Here is a tiny trained network, its code and every weight. The questions are about switching its units off for an input and a target symbol, where a switched-off unit gives its printed mean instead of its output.

import numpy as np


def w(rows, s, z=0):
    codes = np.array(rows[::2]) - 128.0
    scale = np.full(codes.shape[1], s)
    scale[-1] = z or s
    return codes * scale


def norm(h):
    return h / np.sqrt((h * h).mean(-1, keepdims=True) + 1e-5)


def f(y):
    return np.maximum(y, 0)


def softmax(a):
    e = np.exp(a - a.max(-1, keepdims=True))
    return e / e.sum(-1, keepdims=True)


def log_softmax(a):
    a = a - a.max(-1, keepdims=True)
    return a - np.log(np.exp(a).sum(-1, keepdims=True))


def net(x, mask):
    ids = ['ΔΘΛΠΩβγεημσφ'.index(c) for c in x.split()]
    T = len(ids)
    res = E[ids] + P[:T]
    u = 0
    for l in range(2):
        r = norm(res)
        for j in range(2):
            rows = slice(4 * j, 4 * j + 4)
            q, k, v = (r @ M[l][rows].T for M in (Q, K, V))
            z = softmax(np.where(np.tri(T) > 0, q @ k.T / 4**0.5, -1e9)) @ v
            o = O[l][rows]
            res = res + np.where(mask[u + j], z, o[:, -1]) @ o[:, :-1]
        u += 2
        y = f(norm(res) @ A[l][:, :-1].T + A[l][:, -1])
        res = res + np.where(mask[u : u + 8], y, B[l][:, -1]) @ B[l][:, :-1]
        u += 8
    return log_softmax(norm(res)[-1] @ U[:, :-1].T + U[:, -1])


Q, K, V, O, A, B = {}, {}, {}, {}, {}, {}
E = w([
[46,119,104],'Δ',
[76,110,155],'Θ',
[80,122,204],'Λ',
[162,112,136],'Π',
[114,89,162],'Ω',
[155,101,138],'β',
[125,119,237],'γ',
[126,113,254],'ε',
[114,58,151],'η',
[100,55,143],'μ',
[211,132,116],'σ',
[44,120,81],'φ',
],0.0094)
P = w([
[78,144,128],'0',
[57,82,145],'1',
[154,162,168],'2',
[139,100,251],'3',
[67,94,125],'4',
[160,160,154],'5',
],0.011)
Q[0] = w([
[116,186,129],'L0H0',
[220,121,121],'L0H0',
[27,125,100],'L0H0',
[175,164,159],'L0H0',
[151,146,88],'L0H1',
[162,76,80],'L0H1',
[148,181,6],'L0H1',
[150,123,110],'L0H1',
],0.015)
K[0] = w([
[70,147,155],'L0H0',
[147,185,38],'L0H0',
[39,106,200],'L0H0',
[51,177,60],'L0H0',
[174,215,181],'L0H1',
[94,150,2],'L0H1',
[240,148,69],'L0H1',
[80,159,25],'L0H1',
],0.0094)
V[0] = w([
[165,219,130],'L0H0',
[113,177,245],'L0H0',
[66,123,52],'L0H0',
[183,64,177],'L0H0',
[164,153,84],'L0H1',
[212,124,1],'L0H1',
[167,99,179],'L0H1',
[79,89,46],'L0H1',
],0.0061)
O[0] = w([
[37,173,125,97],'L0H0',
[87,74,176,190],'L0H0',
[147,155,62,114],'L0H0',
[98,68,141,143],'L0H0',
[207,141,141,72],'L0H1',
[134,87,101,2],'L0H1',
[123,49,254,139],'L0H1',
[116,112,32,125],'L0H1',
],0.0057,0.0089)
A[0] = w([
[66,126,129,165],'L0N0',
[103,29,94,4],'L0N1',
[163,12,140,122],'L0N2',
[172,52,51,161],'L0N3',
[109,235,151,197],'L0N4',
[254,86,132,153],'L0N5',
[56,90,142,138],'L0N6',
[72,161,131,122],'L0N7',
],0.0078,0.0023)
B[0] = w([
[134,169,141,214],'L0N0',
[132,93,74,156],'L0N1',
[155,200,153,195],'L0N2',
[198,200,135,138],'L0N3',
[170,100,95,194],'L0N4',
[53,126,254,148],'L0N5',
[110,184,151,253],'L0N6',
[149,150,155,177],'L0N7',
],0.0085,0.0048)
Q[1] = w([
[77,140,88],'L1H0',
[191,160,185],'L1H0',
[52,206,116],'L1H0',
[112,146,184],'L1H0',
[34,82,82],'L1H1',
[181,125,141],'L1H1',
[114,113,249],'L1H1',
[83,100,84],'L1H1',
],0.012)
K[1] = w([
[132,60,150],'L1H0',
[146,180,94],'L1H0',
[120,142,199],'L1H0',
[116,174,111],'L1H0',
[9,58,174],'L1H1',
[138,186,54],'L1H1',
[100,145,109],'L1H1',
[137,106,200],'L1H1',
],0.014)
V[1] = w([
[103,183,100],'L1H0',
[192,178,148],'L1H0',
[91,133,87],'L1H0',
[197,117,205],'L1H0',
[72,147,169],'L1H1',
[110,2,99],'L1H1',
[116,92,150],'L1H1',
[195,66,70],'L1H1',
],0.0092)
O[1] = w([
[100,63,178,165],'L1H0',
[145,136,81,153],'L1H0',
[87,91,253,119],'L1H0',
[233,148,107,145],'L1H0',
[169,55,46,201],'L1H1',
[136,230,186,14],'L1H1',
[142,177,49,119],'L1H1',
[28,195,159,2],'L1H1',
],0.0042,0.0078)
A[1] = w([
[210,144,154,188],'L1N0',
[76,168,68,188],'L1N1',
[129,254,46,25],'L1N2',
[148,162,161,150],'L1N3',
[82,143,72,219],'L1N4',
[197,154,92,250],'L1N5',
[183,219,147,162],'L1N6',
[129,155,38,72],'L1N7',
],0.012,0.0023)
B[1] = w([
[88,141,19,253],'L1N0',
[141,164,218,153],'L1N1',
[232,44,125,145],'L1N2',
[155,193,95,188],'L1N3',
[109,216,83,160],'L1N4',
[205,218,209,176],'L1N5',
[7,215,89,166],'L1N6',
[140,68,2,140],'L1N7',
],0.0082,0.0041)
U = w([
[42,219,149,136],'Δ',
[59,86,103,226],'Θ',
[114,103,155,53],'Λ',
[189,134,95,161],'Π',
[156,43,97,103],'Ω',
[228,99,87,112],'β',
[153,159,228,179],'γ',
[133,158,183,49],'ε',
[169,39,99,41],'η',
[117,69,85,75],'μ',
[169,249,130,253],'σ',
[96,181,104,169],'φ',
],0.012,0.004)

Each question gives the input, a string of symbols that net reads in full, and the target symbol t.
The units are the heads (4 rows each of Q, K, V and O) and the neurons (one row each of A and B). Each row of codes is followed by its name. A weight is (code - 128) times the scale printed after its matrix; where a second scale follows, it is the last column's (O, A, B and U).
mask holds one flag per unit, layer by layer, with each layer's heads first. A switched-off unit (its flag False) gives its mean, the last column of its rows in O or B, instead of its output. The means were averaged over made-up inputs and are rounded, as every weight is.
A unit's drop is (log p(t) with every unit on - log p(t) with that unit switched off) / (log p(t) with every unit on - log p(t) with every unit switched off).
The circuit of an input: a set's keep is (log p(t) with only the set's units on - log p(t) with every unit switched off) / (log p(t) with every unit on - log p(t) with every unit switched off). Starting from the 12 units with the biggest drops (on a tie, the unit counted first), units are removed one at a time, each time the one whose removal leaves the highest keep (on an exact tie, the one counted first), for as long as the keep stays at least 0.8.
units of the circuit, in order: the units of the circuit, biggest drop first
unit that matters most: the unit with the biggest drop
top k neurons: the k neurons with the biggest drops, biggest first
which heads matter: for each layer, one digit per head in row order, 1 if its drop is at least 0.15 and else 0, layers parted by /
input σ β σ Δ φ Λ, target Δ: which heads matter	11 / 01
input Δ γ φ, target γ: unit that matters most	L0H0
input σ Ω η β Θ ε, target Δ: which heads matter	11 / 01
input η φ Θ Θ σ, target σ: top 2 neurons	(L0N3 L1N5)
input σ Π Θ γ Δ γ, target Δ: units of the circuit, in order	(L0H0 L1N6)
input σ Δ Θ, target Δ: units of the circuit, in order	(L1H1 L0H1 L1N6)
input σ σ Ω, target Δ: which heads matter	11 / 01
input γ η μ Ω Π γ, target σ: units of the circuit, in order	(L1N0 L1N6 L0N6)
input γ γ Ω ε γ η, target σ: which heads matter	00 / 11
input σ σ γ Ω γ Ω, target Δ: which heads matter	11 / 01
input γ γ Ω, target σ: which heads matter	00 / 11
input γ Π Π Δ Δ, target Δ: top 3 neurons	(L1N4 L1N1 L0N4)
input γ Λ γ η μ ε, target σ: which heads matter	00 / 11
input Δ Λ γ Δ η β, target γ: unit that matters most	L1H0
input Δ Θ μ β β, target β: top 2 neurons	(L0N1 L1N5)
input γ μ γ φ Λ Ω, target σ: top 2 neurons	(L1N5 L1N6)
input σ ε γ Δ Ω β, target Δ: top 2 neurons	(L0N4 L1N6)
input σ Π φ Δ Θ γ, target Δ: top 2 neurons	(L1N6 L0N4)
input γ σ γ, target σ: top 2 neurons	(L1N0 L1N6)
input Δ γ Ω β Δ σ, target γ: top neuron	(L0N5)
input Ω Θ γ γ σ Λ, target β: top 2 neurons	(L0N5 L0N2)
input γ γ Λ Θ Ω μ, target σ: top 2 neurons	(L0N2 L1N5)
input γ γ μ, target σ: top 2 neurons	(L0N2 L1N0)
